Below is a small trained network, with its code and all its weights. Each question gives an input and a target symbol and asks what happens when units are switched off, that is, made to give their printed mean instead of their output.

import numpy as np


def w(rows, s, z=0):
    codes = np.array(rows[::2]) - 128.0
    scale = np.full(codes.shape[1], s)
    scale[-1] = z or s
    return codes * scale


def norm(h):
    return h / np.sqrt((h * h).mean(-1, keepdims=True) + 1e-5)


def f(y):
    return y / 2 * (1 + np.tanh(0.7978845608 * (y + 0.044715 * y**3)))


def softmax(a):
    e = np.exp(a - a.max(-1, keepdims=True))
    return e / e.sum(-1, keepdims=True)


def log_softmax(a):
    a = a - a.max(-1, keepdims=True)
    return a - np.log(np.exp(a).sum(-1, keepdims=True))


def net(x, mask):
    ids = ['γδεζπψ'.index(c) for c in x.split()]
    T = len(ids)
    res = E[ids] + P[:T]
    u = 0
    for l in range(3):
        q, k, v = (norm(res) @ M[l].T for M in (Q, K, V))
        z = softmax(np.where(np.tri(T) > 0, q @ k.T / 2**0.5, -1e9)) @ v
        res = res + np.where(mask[u], z, O[l][:, -1]) @ O[l][:, :-1]
        u += 1
        y = f(norm(res) @ A[l][:, :-1].T + A[l][:, -1])
        res = res + np.where(mask[u : u + 4], y, B[l][:, -1]) @ B[l][:, :-1]
        u += 4
    return log_softmax(norm(res)[-1] @ U[:, :-1].T + U[:, -1])


Q, K, V, O, A, B = {}, {}, {}, {}, {}, {}
E = w([
[195,128,56,161],'γ',
[119,98,3,169],'δ',
[197,148,181,205],'ε',
[78,138,79,156],'ζ',
[141,97,88,90],'π',
[91,166,194,72],'ψ',
],0.016)
P = w([
[146,187,182,96],'0',
[54,209,43,107],'1',
[79,176,147,124],'2',
[149,214,169,177],'3',
[90,64,133,77],'4',
[73,153,147,122],'5',
[208,63,83,151],'6',
[77,227,204,123],'7',
[71,138,140,132],'8',
[107,133,2,81],'9',
[123,126,75,130],'10',
],0.0095)
Q[0] = w([
[163,122,254,106],'0.h1',
[117,200,138,99],'0.h1',
],0.0076)
K[0] = w([
[15,111,60,222],'0.h1',
[67,225,254,92],'0.h1',
],0.0092)
V[0] = w([
[124,210,2,170],'0.h1',
[159,108,79,22],'0.h1',
],0.0068)
O[0] = w([
[72,53,237,131,255],'0.h1',
[2,119,112,9,127],'0.h1',
],0.0086,0.0048)
A[0] = w([
[120,183,86,167,121],'0.n1',
[96,149,132,2,106],'0.n2',
[138,207,156,110,12],'0.n3',
[40,52,194,134,5],'0.n4',
],0.0068,0.0028)
B[0] = w([
[254,163,204,135,204],'0.n1',
[150,213,156,227,214],'0.n2',
[169,104,198,147,64],'0.n3',
[109,96,85,216,252],'0.n4',
],0.008,0.0012)
Q[1] = w([
[169,3,117,167],'1.h1',
[68,57,189,146],'1.h1',
],0.0057)
K[1] = w([
[145,172,194,1],'1.h1',
[176,104,186,11],'1.h1',
],0.0062)
V[1] = w([
[112,82,124,209],'1.h1',
[254,85,216,40],'1.h1',
],0.0095)
O[1] = w([
[171,5,165,139,253],'1.h1',
[107,137,69,169,2],'1.h1',
],0.013,0.0033)
A[1] = w([
[252,139,145,35,61],'1.n1',
[135,235,219,193,251],'1.n2',
[140,69,18,48,144],'1.n3',
[155,142,2,253,166],'1.n4',
],0.0066,0.0027)
B[1] = w([
[142,6,141,254,144],'1.n1',
[137,200,231,119,255],'1.n2',
[115,102,115,161,200],'1.n3',
[176,74,176,176,249],'1.n4',
],0.0082,0.0035)
Q[2] = w([
[46,160,171,197],'2.h1',
[83,253,157,15],'2.h1',
],0.0073)
K[2] = w([
[186,255,10,143],'2.h1',
[112,110,117,148],'2.h1',
],0.0076)
V[2] = w([
[80,2,140,191],'2.h1',
[37,53,117,67],'2.h1',
],0.0074)
O[2] = w([
[7,91,182,181,255],'2.h1',
[129,122,188,65,85],'2.h1',
],0.018,0.004)
A[2] = w([
[58,1,100,164,218],'2.n1',
[85,144,110,92,87],'2.n2',
[78,152,80,136,255],'2.n3',
[67,199,152,82,118],'2.n4',
],0.0088,0.0022)
B[2] = w([
[55,96,45,110,254],'2.n1',
[254,203,175,76,120],'2.n2',
[183,34,92,134,141],'2.n3',
[160,201,207,229,131],'2.n4',
],0.006,0.0089)
U = w([
[163,164,105,97,249],'γ',
[135,138,105,254,97],'δ',
[146,28,199,118,25],'ε',
[86,81,167,171,55],'ζ',
[193,120,109,178,233],'π',
[71,173,96,193,97],'ψ',
],0.0072,0.002)

Each question gives the input, a string of symbols that net reads in full, and the target symbol t.
The units are the heads (2 rows each of Q, K, V and O) and the neurons (one row each of A and B). Each row of codes is followed by its name. A weight is (code - 128) times the scale printed after its matrix; where a second scale follows, it is the last column's (O, A, B and U).
mask holds one flag per unit, layer by layer, with each layer's heads first. A switched-off unit (its flag False) gives its mean, the last column of its rows in O or B, instead of its output. The means were averaged over made-up inputs and are rounded, as every weight is.
A unit's drop is (log p(t) with every unit on - log p(t) with that unit switched off) / (log p(t) with every unit on - log p(t) with every unit switched off).
The circuit of an input: a set's keep is (log p(t) with only the set's units on - log p(t) with every unit switched off) / (log p(t) with every unit on - log p(t) with every unit switched off). Starting from the 12 units with the biggest drops (on a tie, the unit counted first), units are removed one at a time, each time the one whose removal leaves the highest keep (on an exact tie, the one counted first), for as long as the keep stays at least 0.8.
units of the circuit, in order: the units of the circuit, biggest drop first
top k neurons: the k neurons with the biggest drops, biggest first
top k neurons in layer l: the k neurons of layer l with the biggest drops, biggest first
drop of u: that unit's drop, to one decimal
input π π ε ε ε, target γ: units of the circuit, in order -> (1.h1, 2.h1, 0.h1)
input δ ζ δ δ, target ε: units of the circuit, in order -> (1.h1)
input π δ ε π γ ψ ζ γ δ, target γ: units of the circuit, in order -> (0.h1, 2.h1, 1.h1)
input ψ ψ π ε γ γ ζ γ, target π: units of the circuit, in order -> (2.h1, 1.h1)
input ε δ π, target δ: top 2 neurons -> (1.n1, 0.n2)
input ψ δ γ ε ψ δ π δ, target π: units of the circuit, in order -> (0.h1, 2.h1, 1.h1)
input π ψ ε, target γ: units of the circuit, in order -> (2.h1, 1.h1, 0.h1)
input π δ ε ζ ε ψ ψ ψ, target γ: units of the circuit, in order -> (2.h1, 0.h1, 1.h1)
input π γ γ π, target γ: units of the circuit, in order -> (0.h1, 2.h1, 1.h1)
input ε ζ γ ζ ε ψ, target δ: units of the circuit, in order -> (2.h1, 0.h1, 1.h1)
input π π ε ε δ, target γ: units of the circuit, in order -> (2.h1, 0.h1, 1.h1)
input ε γ ζ ε ψ, target δ: units of the circuit, in order -> (2.h1, 1.h1, 0.n2, 0.n4)
input ψ ζ ε ε ψ ε ψ ψ π, target π: top 3 neurons in layer 1 -> (1.n1, 1.n4, 1.n3)
input ψ ε ε ε γ ε ψ, target π: units of the circuit, in order -> (2.h1, 1.h1, 0.h1)
input π π ε δ γ ε ζ ε ψ ε π, target γ: top neuron in layer 1 -> (1.n4)
input ε γ π, target δ: top 2 neurons in layer 1 -> (1.n4, 1.n1)
input π ζ γ, target γ: drop of 0.h1 -> 0.5
input π ε ψ ζ, target γ: drop of 0.h1 -> 0.2
input ε ψ ζ ζ, target π: drop of 0.h1 -> 0.3
input γ ψ π, target ψ: top neuron in layer 1 -> (1.n2)
